Here is a tiny trained network, its code and every weight. The questions are about switching its units off for an input and a class, where a switched-off unit gives its printed mean instead of its output.

import numpy as np


def w(rows, s, z=0):
    codes = np.array(rows[::2]) - 128.0
    scale = np.full(codes.shape[1], s)
    scale[-1] = z or s
    return codes * scale


def f(y):
    return np.maximum(y, 0)


def log_softmax(a):
    a = a - a.max(-1, keepdims=True)
    return a - np.log(np.exp(a).sum(-1, keepdims=True))


def net(x, mask):
    res = np.array(x, float).reshape(1, 5) / 4 @ E
    y = f(res @ A[0][:, :-1].T + A[0][:, -1])
    res = res + np.where(mask, y, B[0][:, -1]) @ B[0][:, :-1]
    return log_softmax(res[-1] @ U[:, :-1].T + U[:, -1])


A, B = {}, {}
E = w([
[153,145,101,204,41,90,115,178,205],'x0',
[141,115,108,137,127,126,131,122,119],'x1',
[150,113,175,129,108,41,1,152,82],'x2',
[75,194,90,141,4,161,138,139,46],'x3',
[170,230,112,153,192,238,91,127,98],'x4',
],0.0092)
A[0] = w([
[216,70,123,88,175,152,83,107,248,50],'n1',
[69,51,80,63,119,60,175,154,117,3],'n2',
[186,71,199,63,183,149,142,67,100,158],'n3',
[67,111,117,125,105,204,211,31,211,178],'n4',
[160,125,226,114,95,93,43,135,73,142],'n5',
[255,217,86,134,194,177,101,150,86,10],'n6',
[47,138,158,41,141,130,154,111,21,142],'n7',
],0.0093,0.005)
B[0] = w([
[170,221,93,138,53,182,2,87,56,211],'n1',
[21,227,163,43,151,104,170,70,137,197],'n2',
[175,147,136,146,25,83,156,188,98,211],'n3',
[160,114,197,185,155,110,199,123,46,250],'n4',
[219,162,176,138,195,173,203,90,30,211],'n5',
[120,173,187,32,114,15,160,75,203,216],'n6',
[171,134,56,185,66,102,155,152,165,215],'n7',
],0.0094,0.011)
U = w([
[85,181,163,2,142,79,147,17,141,118],'0',
[177,143,140,147,106,135,134,121,107,254],'1',
[206,139,109,182,58,95,126,161,133,184],'2',
[148,191,112,155,18,199,106,103,76,86],'3',
[214,103,176,173,239,146,176,91,75,78],'4',
[157,66,134,143,118,159,100,126,100,113],'5',
[141,70,128,103,170,128,89,174,179,76],'6',
[31,33,78,137,178,156,26,134,88,78],'7',
],0.0089,0.01)

Each question gives the input, the list of numbers given to net, and the class t.
The units are the neurons (one row each of A and B). Each row of codes is followed by its name. A weight is (code - 128) times the scale printed after its matrix; where a second scale follows, it is the last column's (A, B and U).
mask holds one flag per neuron, in row order. A switched-off neuron (its flag False) gives its mean, the last column of its row in B, instead of its output. The means were averaged over made-up inputs and are rounded, as every weight is.
A unit's drop is (log p(t) with every unit on - log p(t) with that unit switched off) / (log p(t) with every unit on - log p(t) with every unit switched off).
The circuit of an input: a set's keep is (log p(t) with only the set's units on - log p(t) with every unit switched off) / (log p(t) with every unit on - log p(t) with every unit switched off). Starting from all 7 units, units are removed one at a time, each time the one whose removal leaves the highest keep (on an exact tie, the one counted first), for as long as the keep stays at least 0.8.
units of the circuit, in order: the units of the circuit, biggest drop first
most important unit: the unit with the biggest drop
k most important neurons: the k neurons with the biggest drops, biggest first
drop when u is switched off: that unit's drop, to one decimal
input [-8,-8,3,-3,-6], class 1: 4 most important neurons	(n3; n7; n6; n2)
input [-4,-7,2,-5,-5], class 1: units of the circuit, in order	(n3)
input [-1,-4,7,5,-4], class 4: 4 most important neurons	(n5; n1; n3; n6)
input [-6,-8,-6,-1,5], class 1: 4 most important neurons	(n3; n5; n7; n2)
input [4,5,7,6,6], class 4: units of the circuit, in order	(n5; n1)
input [-3,-3,7,-8,-3], class 3: 3 most important neurons	(n1; n3; n4)
input [-7,-8,-7,-1,4], class 1: 3 most important neurons	(n3; n5; n7)
input [0,-7,7,-8,-7], class 3: 4 most important neurons	(n1; n6; n3; n4)
input [-8,-7,-8,4,2], class 2: 3 most important neurons	(n7; n5; n3)
input [-2,-5,-6,-1,6], class 0: 2 most important neurons	(n6; n5)
input [6,0,-1,4,6], class 0: units of the circuit, in order	(n6; n7)
input [4,-4,1,3,-4], class 0: 4 most important neurons	(n7; n3; n1; n4)
input [-2,-2,7,6,1], class 4: 2 most important neurons	(n5; n1)
input [7,3,1,-6,-7], class 0: 3 most important neurons	(n2; n7; n3)
input [0,2,7,3,5], class 4: 2 most important neurons	(n5; n2)
input [3,-2,-1,-4,-5], class 0: units of the circuit, in order	(n2)
input [2,-5,-8,7,-3], class 4: 2 most important neurons	(n4; n1)
input [-6,3,2,-3,3], class 2: units of the circuit, in order	(n3; n7)
input [6,-3,-7,1,5], class 4: units of the circuit, in order	(n4; n1)
input [2,7,4,-6,-8], class 0: most important unit	n2
input [-2,-6,-5,-4,8], class 0: drop when n6 is switched off	2.0
input [3,2,8,5,0], class 4: drop when n1 is switched off	0.1
input [-6,1,-1,5,-2], class 2: drop when n2 is switched off	0.0
